Below is a small trained network, with its code and all its weights. Each question gives an input and a target symbol and asks what happens when units are switched off, that is, made to give their printed mean instead of their output.

import numpy as np


def w(rows, s, z=0):
    codes = np.array(rows[::2]) - 128.0
    scale = np.full(codes.shape[1], s)
    scale[-1] = z or s
    return codes * scale


def f(y):
    return y / 2 * (1 + np.tanh(0.7978845608 * (y + 0.044715 * y**3)))


def softmax(a):
    e = np.exp(a - a.max(-1, keepdims=True))
    return e / e.sum(-1, keepdims=True)


def log_softmax(a):
    a = a - a.max(-1, keepdims=True)
    return a - np.log(np.exp(a).sum(-1, keepdims=True))


def net(x, mask):
    ids = ['ΠΣΦΨΩαηθξ'.index(c) for c in x.split()]
    T = len(ids)
    res = E[ids] + P[:T]
    r = res
    for j in range(2):
        rows = slice(3 * j, 3 * j + 3)
        q, k, v = (r @ M[0][rows].T for M in (Q, K, V))
        z = softmax(np.where(np.tri(T) > 0, q @ k.T / 3**0.5, -1e9)) @ v
        o = O[0][rows]
        res = res + np.where(mask[j], z, o[:, -1]) @ o[:, :-1]
    y = f(res @ A[0][:, :-1].T + A[0][:, -1])
    res = res + np.where(mask[2:6], y, B[0][:, -1]) @ B[0][:, :-1]
    return log_softmax(res[-1] @ U[:, :-1].T + U[:, -1])


Q, K, V, O, A, B = {}, {}, {}, {}, {}, {}
E = w([
[138,175,121],'Π',
[151,213,168],'Σ',
[58,147,51],'Φ',
[127,116,85],'Ψ',
[167,164,44],'Ω',
[1,173,92],'α',
[157,132,123],'η',
[89,40,184],'θ',
[122,142,117],'ξ',
],0.015)
P = w([
[110,32,81],'0',
[153,225,212],'1',
[123,254,192],'2',
[79,226,153],'3',
[110,203,166],'4',
[88,161,113],'5',
[74,207,91],'6',
[34,196,70],'7',
],0.0059)
Q[0] = w([
[222,162,92],'head 0',
[120,95,87],'head 0',
[90,254,18],'head 0',
[93,187,80],'head 1',
[5,58,133],'head 1',
[9,78,138],'head 1',
],0.0081)
K[0] = w([
[38,86,177],'head 0',
[179,155,157],'head 0',
[142,24,58],'head 0',
[131,1,2],'head 1',
[26,96,150],'head 1',
[12,118,160],'head 1',
],0.0084)
V[0] = w([
[139,148,5],'head 0',
[236,162,94],'head 0',
[87,74,98],'head 0',
[123,124,164],'head 1',
[166,127,205],'head 1',
[147,144,183],'head 1',
],0.013)
O[0] = w([
[254,104,231,253],'head 0',
[219,162,62,135],'head 0',
[88,92,235,135],'head 0',
[74,133,113,96],'head 1',
[58,108,39,49],'head 1',
[65,158,91,95],'head 1',
],0.0077,0.0058)
A[0] = w([
[146,5,123,156],'neuron 0',
[128,69,106,176],'neuron 1',
[114,162,140,77],'neuron 2',
[132,97,122,253],'neuron 3',
],0.013,0.0056)
B[0] = w([
[100,212,111,191],'neuron 0',
[136,215,205,115],'neuron 1',
[147,27,95,162],'neuron 2',
[1,131,90,251],'neuron 3',
],0.007,0.0023)
U = w([
[2,158,140,101],'Π',
[85,51,158,95],'Σ',
[201,122,130,95],'Φ',
[87,96,200,133],'Ψ',
[97,124,131,223],'Ω',
[98,185,83,254],'α',
[82,215,110,90],'η',
[115,137,110,117],'θ',
[82,94,226,92],'ξ',
],0.0085,0.0052)

Each question gives the input, a string of symbols that net reads in full, and the target symbol t.
The units are the heads (3 rows each of Q, K, V and O) and the neurons (one row each of A and B). Each row of codes is followed by its name. A weight is (code - 128) times the scale printed after its matrix; where a second scale follows, it is the last column's (O, A, B and U).
mask holds one flag per unit, heads first, then neurons. A switched-off unit (its flag False) gives its mean, the last column of its rows in O or B, instead of its output. The means were averaged over made-up inputs and are rounded, as every weight is.
A unit's drop is (log p(t) with every unit on - log p(t) with that unit switched off) / (log p(t) with every unit on - log p(t) with every unit switched off).
The circuit of an input: a set's keep is (log p(t) with only the set's units on - log p(t) with every unit switched off) / (log p(t) with every unit on - log p(t) with every unit switched off). Starting from all 6 units, units are removed one at a time, each time the one whose removal leaves the highest keep (on an exact tie, the one counted first), for as long as the keep stays at least 0.8.
units of the circuit, in order: the units of the circuit, biggest drop first
unit that matters most: the unit with the biggest drop
which heads matter: for each layer, one digit per head in row order, 1 if its drop is at least 0.15 and else 0, layers parted by /
drop when u is switched off: that unit's drop, to one decimal
input Ω Ω Ω Ω, target Φ: which heads matter -> 10
input Ψ Φ Σ Φ α, target ξ: which heads matter -> 11
input Φ Ω Σ Σ, target ξ: which heads matter -> 10
input Ω Σ Σ Σ Ψ Ω ξ, target Φ: which heads matter -> 10
input α Σ Φ, target ξ: units of the circuit, in order -> head 0; head 1
input Σ Σ Σ, target α: which heads matter -> 11
input Σ Σ η, target α: which heads matter -> 11
input θ ξ ξ, target Π: units of the circuit, in order -> head 0
input Ω Σ ξ Σ Φ Φ, target Φ: which heads matter -> 11
input θ Ψ Ω, target Π: which heads matter -> 10
input Ω Ψ Σ, target Φ: units of the circuit, in order -> head 0; head 1
input Ω Σ Ψ, target Φ: which heads matter -> 10
input θ Φ η Φ, target Π: drop when head 0 is switched off -> 1.0
input θ Σ Σ, target Π: drop when head 0 is switched off -> 0.7
input Σ θ Σ Σ Σ η, target α: drop when head 1 is switched off -> 0.1
input Ω Φ Ψ, target Φ: drop when head 0 is switched off -> 0.6
input Ω Σ Ψ Φ Ω Σ Π, target Φ: unit that matters most -> head 0
